[123  94 173  91  99 157 163 174]  q949
[107 164 100 101 145 156 163 173]  q950
[116 103 178  91  89 148 164 175]  q30
[106 116 184  90  75 135 164 176]  q647
[121 107 164 100 101 145 155 163]  q441
[ 75 164 134 184 116  90 106 176]  q243
[124 125 139 120 118 130 136 138]  q880
[ 94  99 157 163 173  91 174 122]  q181
perm: [ 75  90 106 116 135 164 176 184] | q647
perm: [173 163  91 174  99 123  94 157] | q949
q: [145 156 163] | q950
q: [107 164 100 101 145 155 163] | q441
perm: [156 163 173 107 164 100 101 145] | q950

[147 144 145 105 122 131 123 140 149 120 163 101 136 127 111 123 141 102
 131 128 132 108 141 124 130 142  87 150 134 114 123 141 141 104 125 110
 150 141 138 127 111] -> q398
[147 141 145 105 121 130 123 140 148 121 162 103 138 128 113 123 139 103
 131 129 132 108 141 124 130 143  88 148 134 113 123 143 141 103 123 111
 149 142 138 125 110] -> q793
[140 131 142 110 123 126 131 127 133 134 156 116 146 131 121 125 130 106
 132 131 131 126 129 128 135 142  98 140 134 114 137 150 139 108 110 125
 137 139 121 119 117] -> q59
[126 129 127 135 142  98 140 134 147 121 162 103 137 128 112 121 139 103
 131 129 132 109 141 124 129 143  90 148 134 113 125 143 141 103 123 110
 148 140 136 126 110] -> q952
[132 115 136 119 125 117 142 108 115 150 141 136 101 135 137 132 116 109
 138 131 135 150 112 135 141 140 117 131 134 114 154 162 134 116  87 148
 113 137  98 108 124] -> q95
[144 140 145 107 124 128 126 137 144 124 161 107 140 130 114 124 137 103
 131 130 132 114 138 125 131 142  92 146 134 112 129 145 140 104 119 114
 145 140 133 124 111] -> q635
q: [126 129 128 135 142  98 140 134] | q59
q: [101 136] | q398

[151 146 129 109]  q974
[128 141 142 108]  q861
[146 129 151 106]  q738
perm: [106 129 146 151] | q738
q: [146 129 151] | q738

[112  87 138 134 123] : q625
[132 146 120 146 136] : q37
[116 105 159 113 124] : q233
[121 146 141 144 135] : q645
[111 144 123 149 144] : q885
[108 127 113 154 144] : q958
[119 154 120 149 144] : q904
[135 121 145 146 141] : q821
[135 135 121 144 131] : q424
perm: [141 146 145 121 135] | q821
q: [135 121 144] | q424
perm: [154 113 144 108 127] | q958
q: [121 144 131] | q424
q: [120 149 144] | q904
perm: [111 123 144 144 149] | q885

[ 99 111 137 182 102 137  99 155]  q435
[102  99 111 137 119 156 107 167]  q78
[102  99 111 137 137 156  99 182]  q599
perm: [167 137  99 102 156 119 111 107] | q78
q: [102  99 111 137 119 156 107] | q78
q: [102  99 111 137 119 156 107 167] | q78
perm: [ 99  99 102 111 137 137 156 182] | q599
perm: [182 102  99 111 137 137 156  99] | q599
q: [ 99 182] | q599

[123 129 131 129] = q55
[123 122 131 129] = q571
[128 145 131 134] = q474
[128 145 131 175] = q597
[129 128 131 127] = q19
[127 129 129 131] = q782
perm: [127 131 128 129] | q19
q: [129 131 129] | q55
q: [128 131 127] | q19
perm: [129 129 131 127] | q782
perm: [123 129 129 131] | q55

[122 123 101 132 113 125 116 106 124 129 120 127  84 127 123 119 124 130
 122 131 121 160] = q348
[140 105 131 106 116 148 103 145 145 141 108 154 144 141 144 104 159 132
 100 124 152 133] = q370
[144 148 145 119 154 116 108 131 144 123 102 102 154 122 106 140 145 108
 141 105 141 141] = q632
[140 107 148 154 131 106 144 122 108 119 141 102 154 141 144 116 123 141
 105 145 145 102] = q54
[129 122 112 143 129 145 122 125 144 120 122 141 118 135 144 122 141 143
 125 129 135 147] = q366
perm: [102 145 145 105 141 123 116 144 141 154 102 141 119 108 122 144 106 131
 154 148 107 140] | q54
q: [127  84] | q348
perm: [145 108 141 105 141 141 144 148 145 119 154 116 108 131 144 123 102 102
 154 122 106 140] | q632
q: [102 154 141] | q54

[ 86 124  80 110] : q741
[185 109  86 124] : q957
[ 86 124 185 110] : q564
[110  86 185 123] : q810
perm: [110  80  86 124] | q741
perm: [110  86 124 185] | q564
perm: [ 86 110 124 185] | q564

[138 143 130  76 134 146 109 142  97 148 137  97] = q863
[113 141 127  95 117 116 105 117 131 116 117 113] = q743
[132 148  97 130 146 134  76 142 143 109 129 122] = q73
[138 146 148  76 130  97  97 143 142 138 134 109] = q171
[148 109 137  76  97  98 146 143 142 138 130 134] = q844
[ 95 130 117  79 107  91 112  97 156  90  97 117] = q42
[126 146 132 104 126 131  72 130 114 131 128 146] = q521
[134 133 119 147 129 134 156 132 108 135 131 136] = q918
perm: [ 97 137 148  97 142 109 146 134  76 130 143 138] | q863
perm: [146 128 131 114 130  72 131 126 104 132 146 126] | q521
q: [143 130  76 134 146 109 142  97 148] | q863
perm: [108 119 129 131 132 133 134 134 135 136 147 156] | q918
perm: [ 97 138 143 130  76 134 146 109 142  97 148 137] | q863

[127 130 133 156 131 128 130 129 128 130 128 130 129 128 128 129 129 129
 130 143 127 131 159 134 125 131 132  84 127 129 126 129 129 130 128 111
 120 126 126] -> q153
[129 128 132 129 130 129 129 126 129 126 128 129 129 126 130 128 129 130
 128 130 129 130 129 129 128 131 131 126 128 129 126 129 129 129 129 128
 127 129 130] -> q690
[128 128 128 129 127 128 128 129 128 129 128 129 129 129 128 128 128 128
 128 128 128 126 129 129 128 127 128 128 128 128 130 128 129 128 128 128
 130 128 129] -> q541
[139 106 128 124 117 159 101 133 152 131 108 158 139 135 152 104 158 130
 102 125 147 129 128 133 105 125 124 123 113 100 129 105 158  98 108 136
 128 147 116] -> q611
[128 127 130 127 128 129 127 129 129 128 128 128 128 130 130 127 129 128
 127 129 129 128 127 128 127 130 129 128 127 128 128 127 129 127 128 129
 128 129 128] -> q172
q: [129 128 132 129 130 129 129 126 129 126 128 129 129 126 130 128 129 130
 128 130 129 130 129 129 128 131 131 126 128 129 126 129 129 129 129 128
 127 129 130] | q690
perm: [126 126 120 111 128 130 129 129 126 129 127  84 132 131 125 134 159 131
 127 143 130 129 129 129 128 128 129 130 128 130 128 129 130 128 131 156
 133 130 127] | q153
q: [129 129 128 128 128 128 130 130] | q172

[ 88 110 110 128 129 145 106 157 135 142 143 116 106 157 130 100 109 138
 122 116 136 122 103 125  93 106  87 130 101 140 129 160 148 137 156 135
 109 146 149 123 137 135 110 124] = q555
[141 120 133 113  96 145 104 131 133 124 123 113 110 135 130 120 124 113
 123 159 132 141 158  95 155 135 134 119 120 132 133 101 126 166 117 145
 130 120 137 101 105 154 127 125] = q402
[158 101 101 110  96 123 145 132 134 123 159  95 141 105 104 155 113 127
 130 120 154 135 126 113 141 117 120 120 119 135 125 130 120 124 137 166
 124 133 132 113 133 131 134 145] = q388
[124 134 115 126  99 120 123 140 136 121 119 109 125 123 133 114 124 134
 102 144 141 139 120 109 135 125 141 136 119 115 159 129 128 122 133 130
 116 157 114  94 133 131 131 112] = q570
[101 118 122 144 157 103 150 143 114 121 121 126 135 116 132 153 114 146
 128 115 115 124  95 126 127 139 102 115 101 137 125 159 134 131 137 116
 124 133 126 137 147 107 125 116] = q245
[135 101 132 141 170 125 138 115 148 157 128 170 151 119 119 131 136 111
 169 108 120 116 134 145 119 128 114 120 126 128 125 122 137 142 151 120
 154  97 152 176 116 121 107 136] = q667
[105 123 127 156 126 105 165 130 157 140 129 139 170 115 128 106 116 129
 117 131 121 121 121 128 129 126 138 129 151 122 134 117 142 118 132 132
 111 164 116 135 159 130 133 113] = q128
[108 118 125 123 136 163 118 145 138 122 147 146 147 138 122 109 142 143
 156 110 120 112 143 154 113  92  96 178 132 130 115 128 142 117 122 141
 118 131 171 179 123 110  99 132] = q35
perm: [154 127 125 141 120 133 113  96 145 104 131 133 124 123 113 110 135 130
 120 124 113 123 159 132 141 158  95 155 135 134 119 120 132 133 101 126
 166 117 145 130 120 137 101 105] | q402
perm: [101 125 141 166 135 154 104 131 113 145 113 132 145 119 120 120 124 120
 127 159 155 135 133 124 117 130 110 141 133 113 126 134 123 123  95 158
  96 105 132 137 120 130 133 101] | q402
q: [122 147] | q35
q: [123 159  95 141 105 104 155 113] | q388
q: [108 118 125 123 136 163 118 145] | q35

[176  90 131 148 141 110  85 119 145 127]  q417
[145 133 122 114 118 137 130 118 130 127]  q751
[158 147 138 158 112 139 117 182  85 161]  q263
[130 136 142 130 127 125 119 128 125 141]  q13
[135 126 118 122 129 130 127 133 135 133]  q81
[129 133 183  86 176 149 102 137 146 159]  q201
[119 130 136 139 130 127 125 119 129 136]  q853
q: [ 86 176 149 102] | q201
q: [130 136 139 130 127 125 119] | q853

[110  81 121 154 106 150 154 146 131  88 120  81 116 166 145 132 162 102
 163  84] : q993
[145 130 163 121 120 116 162 132 150  84  80  81 102 154 110  88 154 166
 146 106] : q455
[163  81 131 106  84  88 150 154 162 132 120 166 110  81 145 146 154 120
 116 102] : q834
perm: [102 116 120 154 146 145  81 110 166 120 132 162 154 150  88  84 106 131
  81 163] | q834
perm: [ 88 162 154 121  81 106 132 154 116 146  84 166 110 145 130  80 102 120
 163 150] | q455
perm: [132 162 102 163  84 110  81 121 154 106 150 154 146 131  88 120  81 116
 166 145] | q993

[124 128 129 124 126 125 177 128 130 129 125 127 114 143 126 129  93 116
 134 124 129 128 135 171 127 128 127 130 130 113 132 127 117 107 127 129
 126 128 109 128 141 128 127 133 113 135 127 122 129 126 139 128 126 127
 126 127 131 127] = q41
[125 127 128 126 127 125 170 128 130 128 125 127 117 135 127 126 108 119
 132 124 128 128 132 167 127 128 127 129 129 118 131 127 119 103 127 129
 126 128 114 128 139 128 128 133 127 135 113 132 129 126 137 128 127 128
 126 126 116 127] = q200
[126 127 128 130 129 125 157 128 129 128 125 128 122 125 127 120 129 123
 130 125 128 128 127 160 127 128 128 128 126 127 130 126 122  97 127 129
 127 128 129 109 137 128 129 134 126 125 128 148 129 124 134 128 128 128
 127 126  94 128] = q706
[124 128 128 124 126 125 177 128 130 129 125 127 114 143 126 129  93 116
 134 124 129 128 135 171 127 128 127 130 130 113 132 127 117 107 127 129
 126 128 109 129 141 128 127 133 113 135 127 122 129 126 139 128 126 127
 126 127 131 127] = q511
[127 126 128 171 128 139 130 128 122 127 177 129 131 125 126 127 135 126
 107 128 116 130 129 124 114 133 132 126 126 125 124 143 129 128 134 128
 130 127 124  93 141 109 127 113 129 117 128 126 129 126 127 127 113 127
 127 135 128 129] = q478
perm: [129 127 126 128 171 128 139 130 128 122 127 177 129 131 125 126 127 135
 126 107 128 116 130 129 124 114 133 132 126 126 125 124 143 129 128 134
 128 130 127 124  93 141 109 127 113 129 117 128 126 129 126 127 127 113
 127 127 135 128] | q478
q: [128 109 129] | q511
q: [129 117 128] | q478
perm: [127 126  94 128 126 127 128 130 129 125 157 128 129 128 125 128 122 125
 127 120 129 123 130 125 128 128 127 160 127 128 128 128 126 127 130 126
 122  97 127 129 127 128 129 109 137 128 129 134 126 125 128 148 129 124
 134 128 128 128] | q706
q: [128 127 160 127 128 128 128 126 127 130 126] | q706

[103 151 135 123] -> q236
[130 141 171 158] -> q77
[ 99  82 115 171] -> q44
[112 140 105 169] -> q220
[126 100 112 101] -> q496
[144 135  87  94] -> q664
[132 137 170 128] -> q28
[113 105 140 169] -> q924
[106 169 113 140] -> q204
[115  83 171  99] -> q736
q: [ 82 115] | q44
perm: [140 113 169 106] | q204
perm: [ 99  83 115 171] | q736
perm: [105 113 140 169] | q924
q: [137 170 128] | q28
perm: [135  94  87 144] | q664

[141 142 125 120 157 115 136 127 132 125 130 143 105 130 131 111 143 124
 132 134 118 132 126 142 132 146 122 109 120 124 132 120 114 173 118 139
 134 138 129 123 133 158 119 116 134 129 128 123 141 126 131 124 131 113
 144 121 124]  q266
[113 128 140 127 116 136 118 109 164 136 124 124 142 123 135 139 120 109
 119 123 147 123 134 121 114 131 124 147 127 122 126 124 144 150 119 140
 127 142 129 131 146 126 158 151 130 118 130 116 133 123 143 125 116 131
 144 117 121]  q349
[142 120 123 132 124 142 144 141 158 121 126 146 127 124 132 136 125 131
 139 133 143 111 115 118 131 124 120 122 125 132 134 157 128 114 123 116
 129 130 143 119 134 126 105 173 113 125 130 131 141 132 118 129 134 132
 120 109 138]  q865
[135 136 132 115 135 121 142 135 127 122 127 138 135 124 114 140 123 119
 134 143 107 136 130 132 140 148 119 109 139 139 134 137 132 115 124 112
 134 132 110 137 118 128 131 133 158 120 117 122 123 134 129 111 118 114
 142 128 117]  q852
[146 121 116 129 129 118 134 155 128 136 138 128 126 138 110 133 126 105
 127 139 133 131 120 134 121 137 129 125 117 120 138 127 137 148 106 136
 138 144 133 130 121 136 141 137 119 116 129 110 128 149 128 141 120 131
 141 123 110]  q33
[117 149 131 138 109 131 130 158 145 135 120 124 155 129 122 118 123 122
 132 119 142 145 128 121 130 139 136 125 110 132 144 102 117 130 132 143
 126 110 148 118 139 124 120 117 165 140 124 129 129 160 130 120 152 140
 123 126 118]  q210
[110 155 132 131 139 102 145 125 165 123 136 132 142 130 129 118 145 121
 124 118 129 120 131 120 158 122 138 124 130 149 109 119 129 123 125 135
 148 130 124 117 160 132 117 152 128 118 126 120 144 130 140 140 139 117
 122 143 110]  q311
q: [143 119] | q865
q: [142 120 123 132 124 142 144 141 158 121 126 146 127 124 132 136 125 131
 139 133 143 111 115 118 131 124 120 122 125 132 134 157 128 114 123 116
 129 130 143 119 134 126 105 173 113 125 130 131 141 132 118 129 134 132
 120 109 138] | q865
perm: [138 109 120 132 134 129 118 132 141 131 130 125 113 173 105 126 134 119
 143 130 129 116 123 114 128 157 134 132 125 122 120 124 131 118 115 111
 143 133 139 131 125 136 132 124 127 146 126 121 158 141 144 142 124 132
 123 120 142] | q865
perm: [118 129 134 132 120 109 138 142 120 123 132 124 142 144 141 158 121 126
 146 127 124 132 136 125 131 139 133 143 111 115 118 131 124 120 122 125
 132 134 157 128 114 123 116 129 130 143 119 134 126 105 173 113 125 130
 131 141 132] | q865
perm: [102 109 110 110 117 117 117 118 118 118 119 120 120 120 121 122 122 123
 123 124 124 124 125 126 126 128 129 129 129 130 130 130 130 131 131 132
 132 132 135 136 138 139 139 140 140 142 143 144 145 145 148 149 152 155
 158 160 165] | q210

[140 136 119 117 146  99  93 142 128 122 124] -> q713
[159 144 109 158 146 133 156 135 104 133 124] -> q643
[159 144 109 158 146  99 156 135 104 133 141] -> q224
perm: [ 99 104 109 133 135 141 144 146 156 158 159] | q224
q: [140 136 119 117 146  99  93 142 128 122 124] | q713

[135 112 122 164 124] -> q896
[105 122 112 135 105] -> q935
[122 135 112 163 124] -> q842
q: [112 122 164] | q896
q: [122 112] | q935
perm: [164 124 135 112 122] | q896
q: [135 112 122] | q896

[127 131 129 128 129 131 129 128 127  96 133 124 129 129 129 129 130 129
 127 127] : q649
[128  87 131 122 126 132 134 129 131 130 127 132 133 129 134 161 128 131
 137 134] : q404
[128 129 128 128 129 128 128 128 128 128 128 128 128 128 128 127 128 129
 128 127] : q522
[128 133 149 123 109 109 128 151 157 134 128 150 152 153 105 132 119 127
 112 132] : q206
[128 127 128 106 128 128 146 128 126 133  89 129 128 126 126 129 130 112
 129 156] : q64
perm: [132 112 127 119 132 105 153 152 150 128 134 157 151 128 109 109 123 149
 133 128] | q206
q: [109 109 128 151 157 134 128 150 152 153 105 132] | q206

[101 115  98 148 166 107 117 144 118 119 139 110  72 129 165 136] = q678
[148 101 171 118 109 127 165 100 132 160 122 166  91 140  97 148] = q816
[171 148 101 121 147 134 133 122 122  94 130 122 144 144 112 105] = q448
[101 115  98 148 166 107  79 144 118 119 139 110  72 129 165 136] = q423
[136  72 129  79 110 144 119 115 148 166 139 101  98 119 165 107] = q602
[101 148 115 118 110 107  72 129 136 166  79 144 119 166  98 139] = q101
q: [148 101 171] | q816
perm: [101 118 139 119 129 107 117  98  72 115 110 148 144 136 165 166] | q678
perm: [115  98 119 129 118 107 144 136 148  72 165 110 166 101  79 139] | q423
q: [107  72 129 136 166  79 144] | q101
perm: [136 165 129  72 110 139 119 118 144  79 107 166 148  98 115 101] | q423
q: [129 136 166] | q101

